Here is a tiny trained network, its code and every weight. The questions are about switching its units off for an input and a class, where a switched-off unit gives its printed mean instead of its output.

import numpy as np


def w(rows, s, z=0):
    codes = np.array(rows[::2]) - 128.0
    scale = np.full(codes.shape[1], s)
    scale[-1] = z or s
    return codes * scale


def f(y):
    return np.maximum(y, 0)


def log_softmax(a):
    a = a - a.max(-1, keepdims=True)
    return a - np.log(np.exp(a).sum(-1, keepdims=True))


def net(x, mask):
    res = np.array(x, float).reshape(1, 4) / 4 @ E
    y = f(res @ A[0][:, :-1].T + A[0][:, -1])
    res = res + np.where(mask, y, B[0][:, -1]) @ B[0][:, :-1]
    return log_softmax(res[-1] @ U[:, :-1].T + U[:, -1])


A, B = {}, {}
E = w([
[119,184,64,161,122,12,137],'x0',
[121,69,111,163,111,138,140],'x1',
[204,127,162,129,176,81,132],'x2',
[214,142,98,98,2,103,188],'x3',
],0.0085)
A[0] = w([
[77,135,161,125,196,108,90,52],'neuron 1',
[162,104,124,126,88,111,167,101],'neuron 2',
[192,99,153,115,115,179,71,110],'neuron 3',
[149,65,109,154,115,121,99,128],'neuron 4',
[130,74,128,187,109,116,142,117],'neuron 5',
[122,138,100,186,125,6,124,155],'neuron 6',
[132,118,129,92,86,113,185,2],'neuron 7',
[140,133,126,164,172,133,107,24],'neuron 8',
[98,109,164,151,133,101,157,166],'neuron 9',
[143,161,160,133,125,185,127,53],'neuron 10',
[160,113,172,144,161,92,158,111],'neuron 11',
[180,104,86,78,104,120,160,5],'neuron 12',
],0.012,0.0029)
B[0] = w([
[193,135,30,171,138,180,167,202],'neuron 1',
[84,188,96,113,236,99,120,188],'neuron 2',
[126,250,193,170,141,118,135,183],'neuron 3',
[169,126,115,55,48,148,54,160],'neuron 4',
[167,233,131,70,47,211,102,165],'neuron 5',
[144,154,237,161,83,168,91,254],'neuron 6',
[158,67,21,139,147,202,209,170],'neuron 7',
[77,129,82,111,149,65,187,154],'neuron 8',
[175,135,110,9,147,145,183,155],'neuron 9',
[85,156,164,112,100,161,139,152],'neuron 10',
[125,103,193,244,99,66,183,168],'neuron 11',
[107,104,1,187,214,139,212,180],'neuron 12',
],0.0061,0.0091)
U = w([
[67,74,74,171,207,137,194,99],'0',
[127,152,173,135,94,165,85,253],'1',
[77,88,159,174,130,132,155,126],'2',
[196,171,113,71,97,163,2,131],'3',
],0.0084,0.0021)

Each question gives the input, the list of numbers given to net, and the class t.
The units are the neurons (one row each of A and B). Each row of codes is followed by its name. A weight is (code - 128) times the scale printed after its matrix; where a second scale follows, it is the last column's (A, B and U).
mask holds one flag per neuron, in row order. A switched-off neuron (its flag False) gives its mean, the last column of its row in B, instead of its output. The means were averaged over made-up inputs and are rounded, as every weight is.
A unit's drop is (log p(t) with every unit on - log p(t) with that unit switched off) / (log p(t) with every unit on - log p(t) with every unit switched off).
The circuit of an input: a set's keep is (log p(t) with only the set's units on - log p(t) with every unit switched off) / (log p(t) with every unit on - log p(t) with every unit switched off). Starting from all 12 units, units are removed one at a time, each time the one whose removal leaves the highest keep (on an exact tie, the one counted first), for as long as the keep stays at least 0.8.
units of the circuit, in order: the units of the circuit, biggest drop first
most important unit: the unit with the biggest drop
k most important neurons: the k neurons with the biggest drops, biggest first
drop when u is switched off: that unit's drop, to one decimal
input [4,7,0,2], class 3: 3 most important neurons	[neuron 5; neuron 4; neuron 11]
input [-3,-5,7,3], class 2: units of the circuit, in order	[neuron 11; neuron 5; neuron 4]
input [-5,-2,5,7], class 0: units of the circuit, in order	[neuron 12; neuron 6]
input [4,8,3,3], class 3: most important unit	neuron 5
input [-6,-4,7,5], class 2: units of the circuit, in order	[neuron 11; neuron 12; neuron 5]
input [6,3,-6,-4], class 1: 2 most important neurons	[neuron 6; neuron 12]
input [0,5,-2,-4], class 3: units of the circuit, in order	[neuron 12; neuron 11; neuron 5]
input [4,-6,-2,7], class 0: units of the circuit, in order	[neuron 12; neuron 7]
input [0,6,4,8], class 0: 3 most important neurons	[neuron 12; neuron 7; neuron 2]
input [2,-5,7,3], class 2: drop when neuron 11 is switched off	0.4
input [2,6,-4,-2], class 3: drop when neuron 5 is switched off	0.2
input [0,7,7,8], class 0: drop when neuron 7 is switched off	0.2
